After every row comes roughly how far along a hidden order it lies, from 0 to 12.
(in the rows, 128 means zero)
[115   9 106 134  76 153 111 120 173 182 141   1  69  99 221 107  90 112
  47 213] -> 12
[125 141 130 115 109 119 100 122  58 150 145 152 109 128 145 140  84 134
 175 148] -> 0
[132 197 120 122 132  96 122 113 104 151 130 151 109 130 183 125 114 125
 150 137] -> 0
[129 110  90 134 139 135 134 131 163  97 125  69 128 125 148 136 119 115
 125 102] -> 2
[133 221 119 136 127  95 119 109 100 165 146 160 107 123 172 133  88 124
 170 140] -> 1
[120 255 152 107 100  52 126 129 110 160 128 171 139 111 117 129 132 153
 156 164] -> 3
[145 101 131 132 130  83 131 108 125 170 119 198 117 137 174 128 103 141
 171 135] -> 7
[136 136 121 102 102  89  99 117  41 146 143 100 119 136 137 137 110 124
 176 172] -> 2
[116 161  92 119 125  85 118 132  92 132 124 116 116 121 155 135 130 124
 156 133] -> 5
[133 140 128 129 113 112 109 119  83 141 135 134 112 122 159 143 102 130
 150 126] -> 1
[130 148  99 129 128 114 130 123 136 119 119 119 125 134 130 127 122 131
 144 152] -> 2
[120 146 161 121 131 135 133 132  94 146 148 152 136 121 105 139 129 127
 118 136] -> 5
[122 143 172 130 124 128 121 131  52 107 130 176 133 112 130 113 113 124
 130 155] -> 7
[136  80 126 106  98 115  92 106  84  68 151  83 128 111 185 136 104 131
 157 119] -> 8
[133 131 128 127 140 119 137 117 115 135 112 157 111 128 157 115 135 119
 115 126] -> 0
[127 102  98 109 121 213  88  96 157 167 106 173 130 149 197 145 174 125
 166 164] -> 10
[119  74 116 117 119 131 127 116 129 135 159 129 121 141  91 127 102 140
 135 142] -> 7
[122 155 154 118 105  87 102 125  55 148 145 129 122 133 126 138 113 120
 162 139] -> 3
[123 140 103 115 128 114 124 120  81 131 128 165 140 136 146 142 125 122
 164 128] -> 4
[125 192 123 135 145 126 142 125 127 124 116 176 112 130 143 135 133 116
 119 136] -> 5
[127 129 121 137 118 116 128 128 128 135 124  97 125 122 154 128 130 120
 131 130] -> 2
[126 183 104 126 127  86 119 114 136 145 136 129 114 117 161 135 124 134
 148 146] -> 1
[140 114 121 114 123  59  69 117  64 164 151 136 103 108 155 126 133 116
 150 123] -> 8
[131  75 115 141 136 150 134 138 134 112 118  68 125 135 140 121 124 109
 114 101] -> 0
[135 108 159 115 124 134 106 134  50 129 132 138 114 135 111 128 102 123
 146 110] -> 1
[135 125 144 126 131 134 128 128 122 128 136 123 129 123 132 134 122 128
 116 118] -> 1
[129  96 126 133 118 123 121 129 114 131 131 121 117 129 153 135 110 119
 129 110] -> 2
[118 129 124 142 138 140 119 123 189 152 143 122 137 152 134 168 143 114
 157  89] -> 8
[129 120 128 114 113 116 110 116  78 143 137 158 107 125 143 132  97 127
 146 122] -> 1
[127 135 117 117 125 114 127 131 123 139 129 107 117 118 155 132 123 127
 130 130] -> 1
[120 109 119 129 119 132 116 126  80 120 141 121 127 134 147 133 116 122
 156 134] -> 2
[139 171 117 119 132 128 108 127  73 175 153 150  71 131 125 140 113 132
 137 101] -> 7
[124 115 112 134 145 141 129 122 188 114 110 139 131 138 143 129 129 124
 109 117] -> 4
[134 113 148 133 129 151 130 124 115 137 128 159 110 127 118 127 122 126
 142 107] -> 2
[129 157 148 105 119 115 120 117  95 138 138 154 125 127 126 125 122 128
 163 129] -> 0
[127 119 113 114 114 118 106 113  71 125 138 114 122 142 146 141 118 133
 163 142] -> 1
[125 209 142 105 116 103 114 111 103 166 125 141 141 126 174 121 131 139
 145 164] -> 2
[110 105  73 157 114 129 125 128 228  92 101 137 110 131 118 136 127 147
 101 125] -> 8
[140 139 124 114 158 106 104 118 110 101 120 159 109 123  80 127 139 135
  81 149] -> 8
[ 92 176 119 118 157  37 114 120  81 111 159 124 115  98 222 106 112 128
 109 125] -> 10
[123 161 104 114 109  88 113 120 105 137 132  79 110 124 166 136 139 129
 135 188] -> 3
[133  93 116 116 109 101  98 126  55 148 148 135 110 132 149 141 101 124
 142 162] -> 0
[121 169 124 131 131 129 141 122 149 147 156 139 136 140 134 129 134 137
 146 129] -> 2
[121  93 109 127 132  85 120 132 105 116 129 127 107 138 130 149 118 110
 105 121] -> 4
[136 131 134 119 129 138 120 123  76 128 129 145 126 135 123 129 124 125
 144 122] -> 0
[136 164 123 129 133 119 128 116 153 134 137 143 120 116 149 136 113 127
 134 135] -> 1
[132 146 116 138 133 136 141 128 194 132 122 110 121 128 136 128 119 129
 109 129] -> 1
[122 166 107 145 145 120 155 123 167 124 143 176 136 144 126 118 115 128
 125  92] -> 3
[133 150 120 127 128 117 125 121 115 152 129 149 123 127 137 132 120 125
 145 123] -> 0
[126 194 122 129 134 131 135 128 171 130 129  85 134 117 128 127 145 137
 107 134] -> 1
[129  99 131 121 104 129 125 126  79 139 134 153 121 121 133 137 116 123
 145 129] -> 2
[129 139 138 118 119 110 100 120 105 156 134 120 112 113 144 133 114 133
 144 153] -> 2
[130 170 160 115 121 122 117 119 102 156 126 163 126 123 133 126 133 126
 157 117] -> 0
[129 121 117 141 130 122 136 120 132 136 136 143 141 146 137 133 118 129
 136 130] -> 2
[128  90 136 131 143 143 134 125 125 122 127 155 128 133 121 119 123 127
 129  98] -> 0
[137 101 128 128 137 123 129 137 122 112 129 154 121 134 122 121 113 122
 137 103] -> 1
[130 143 126 127 111 117 116 116 101 145 143 150 124 130 142 132 108 136
 162 129] -> 1
[124 195 115 112 126  90 122 122 134 148 129 110 104 121 182 122 121 128
 137 135] -> 2
[127 134 136 124 134 121 132 118 140 131 135 175 114 135 144 121 116 128
 132 119] -> 3
[131 145 146 115 128 129 119 125  98 142 128 174 127 131 119 125 122 122
 140 120] -> 1
[137 107 169 117 134 137 129 121 109 129 125 211 115 130 121 115 102 120
 141  89] -> 1
[132 153 129 111 121 103 104 121  88 146 146 176  97 130 149 139  87 127
 170 115] -> 0
[122  62 116 133 135 137 126 125 124 147 137 122 134 131 132 132 116 139
 141 135] -> 2
[129 144 151 107 120 117 119 114  55 118 157 136 123 131 143 138 108 135
 167 166] -> 5
[137  50 119 124 111 119 133 133 119 127 158 174 133 134 161 144  90 129
 165 137] -> 6
[128 146 136 133 133 131 128 120 124 163 151 224 122 136 137 143  88 135
 168 111] -> 0
[135 184 148 114 116 111 111 116 108 135 130 141 114 125 144 127 127 129
 130 129] -> 1
[114 255 180 112  70  59  94 100  41 187 170 147 127 124 179 126  88 113
 190 152] -> 9
[128 122 145 123 125 137 126 129 125 149 129 150 124 125 121 127 124 124
 132 134] -> 0
[130 155 130 122 134 120 129 124 156 134 116 131 102 122 154 135 106 128
 122 110] -> 3
[127 104 108 125 124  97 119 116 104 130 139 128  97 133 133 129 116 117
 148 149] -> 5
[119 184 118  91 150 112 103 121 103 139 137 226  94 156 176 114 113 119
 127 119] -> 7
[145  68 138 134 134 162 132 131 123 122 122 165 130 139 116 123 122 120
 126  92] -> 1
[152 255 177 157 148 127 137 113 237 141 155 255 112 127 210 144  94 137
 136 129] -> 11
[163 255 248 149  17  82 133  88 238 239 121 121 145 193 159 161  54  96
   1 255] -> 12
[133 105 104 135 124 125 130 127  94  99 138 134 123 138 170 130 145 125
 148 111] -> 6
[136 116 115 132 127 106 123 115  73 120 132 187 100 131 160 125 116 110
 125 109] -> 4
[ 83  92  82  89 122 157 157 122 163  95  62   1 156  64 139  83 126 122
  50   1] -> 12
[133 159 131 109 111 101 103 114  71 157 151 164 110 131 128 136  97 125
 157 135] -> 1
[131 142 144 120 124 114 120 111 128 145 125 155 134 117 116 136 122 128
 148 157] -> 5
[135 139 104 155 138 114 137 118 197 128 118 101 130 102 151 114 124 128
  93 120] -> 7
[130 187 155  99 107 113  96 118  80 154 143 119 104 124 149 133 113 133
 155 124] -> 3
[131 216 146 112 123 101 111 114  82 187 149 163 108 116 156 126 109 132
 163 117] -> 1
[131 147 108 114 111 115 125 132 109 144 135 127 119 126 165 118 116 129
 138 136] -> 5
[129 102 125 142 138 138 133 139  43 112 145 177 128 135 120 129 104 121
 121 137] -> 6
[132  90 118 131 119 142 109 130 111 164 126 140 134 146 160 134 102 117
 141 112] -> 5
[121 117 126 112 126 120 116 134  87 153 130 123 127 124 139 132 121 127
 158 127] -> 3
[147 141 128 123 130 135 151 117  61 135 124  88 113 114 181 140 117 130
 119 150] -> 7
[136 105 152 120 117 119 113 130  97 144 137 141 108 126 118 137 113 125
 139 128] -> 0
[135 177 128 110 119 106 129 125 135 145 138 158 121 127 134 125 119 128
 147 134] -> 1
